Here is a tiny trained network, its code and every weight. The questions are about switching its units off for an input and a class, where a switched-off unit gives its printed mean instead of its output.

import numpy as np


def w(rows, s, z=0):
    codes = np.array(rows[::2]) - 128.0
    scale = np.full(codes.shape[1], s)
    scale[-1] = z or s
    return codes * scale


def f(y):
    return y / 2 * (1 + np.tanh(0.7978845608 * (y + 0.044715 * y**3)))


def log_softmax(a):
    a = a - a.max(-1, keepdims=True)
    return a - np.log(np.exp(a).sum(-1, keepdims=True))


def net(x, mask):
    res = np.array(x, float).reshape(1, 2) / 4 @ E
    y = f(res @ A[0][:, :-1].T + A[0][:, -1])
    res = res + np.where(mask, y, B[0][:, -1]) @ B[0][:, :-1]
    return log_softmax(res[-1] @ U[:, :-1].T + U[:, -1])


A, B = {}, {}
E = w([
[168,55,53,33,176,195,255,111,62],'x0',
[221,176,168,173,210,160,154,41,216],'x1',
],0.0066)
A[0] = w([
[145,93,64,90,153,181,184,146,101,5],'n1',
[80,162,184,191,82,54,45,169,167,46],'n2',
[17,69,76,83,13,72,102,254,15,68],'n3',
[93,199,183,206,62,43,46,156,177,154],'n4',
[138,89,80,78,145,177,199,123,80,3],'n5',
[161,56,63,42,159,208,199,108,61,241],'n6',
[219,181,165,181,214,177,154,15,194,200],'n7',
],0.0062,0.0032)
B[0] = w([
[168,181,135,130,253,137,75,40,143,160],'n1',
[201,177,90,142,209,150,94,43,87,204],'n2',
[208,91,221,229,185,52,192,139,141,254],'n3',
[160,169,68,136,144,145,112,59,87,243],'n4',
[166,184,121,129,255,131,81,32,145,168],'n5',
[183,166,81,151,121,138,106,87,68,245],'n6',
[185,96,172,215,107,68,192,159,105,243],'n7',
],0.0084,0.0082)
U = w([
[146,193,55,122,180,151,74,71,109,112],'0',
[152,85,255,170,150,70,194,151,138,86],'1',
[116,115,67,124,8,139,144,170,93,251],'2',
[67,124,123,68,100,160,99,158,154,89],'3',
[68,109,109,80,112,184,104,168,158,82],'4',
[55,126,107,38,102,162,87,179,163,85],'5',
[75,125,125,68,87,154,110,152,179,88],'6',
],0.0098,0.015)

Each question gives the input, the list of numbers given to net, and the class t.
The units are the neurons (one row each of A and B). Each row of codes is followed by its name. A weight is (code - 128) times the scale printed after its matrix; where a second scale follows, it is the last column's (A, B and U).
mask holds one flag per neuron, in row order. A switched-off neuron (its flag False) gives its mean, the last column of its row in B, instead of its output. The means were averaged over made-up inputs and are rounded, as every weight is.
A unit's drop is (log p(t) with every unit on - log p(t) with that unit switched off) / (log p(t) with every unit on - log p(t) with every unit switched off).
The circuit of an input: a set's keep is (log p(t) with only the set's units on - log p(t) with every unit switched off) / (log p(t) with every unit on - log p(t) with every unit switched off). Starting from all 7 units, units are removed one at a time, each time the one whose removal leaves the highest keep (on an exact tie, the one counted first), for as long as the keep stays at least 0.8.
units of the circuit, in order: the units of the circuit, biggest drop first
top k neurons: the k neurons with the biggest drops, biggest first
drop of u: that unit's drop, to one decimal
input [6,8], class 1: units of the circuit, in order -> n7
input [-3,-2], class 2: units of the circuit, in order -> n5; n1
input [-2,1], class 2: units of the circuit, in order -> n3; n5; n1
input [5,-6], class 1: top 2 neurons -> n3; n4
input [8,-7], class 0: top 3 neurons -> n6; n5; n1
input [3,-1], class 2: top 2 neurons -> n2; n4
input [-1,1], class 2: units of the circuit, in order -> n3; n5; n2
input [2,5], class 1: top 2 neurons -> n7; n4
input [-8,-7], class 0: top 3 neurons -> n4; n2; n7
input [-4,-6], class 1: top 2 neurons -> n3; n6
input [5,8], class 1: top 2 neurons -> n7; n4
input [7,-8], class 1: top 2 neurons -> n3; n4
input [-3,1], class 2: top 4 neurons -> n3; n5; n1; n6
input [7,-7], class 0: units of the circuit, in order -> n5
input [-8,-4], class 0: top 2 neurons -> n2; n4
input [1,-1], class 2: drop of n3 -> 0.2
input [-1,-6], class 1: drop of n2 -> 0.0
input [-1,8], class 1: drop of n7 -> 0.2
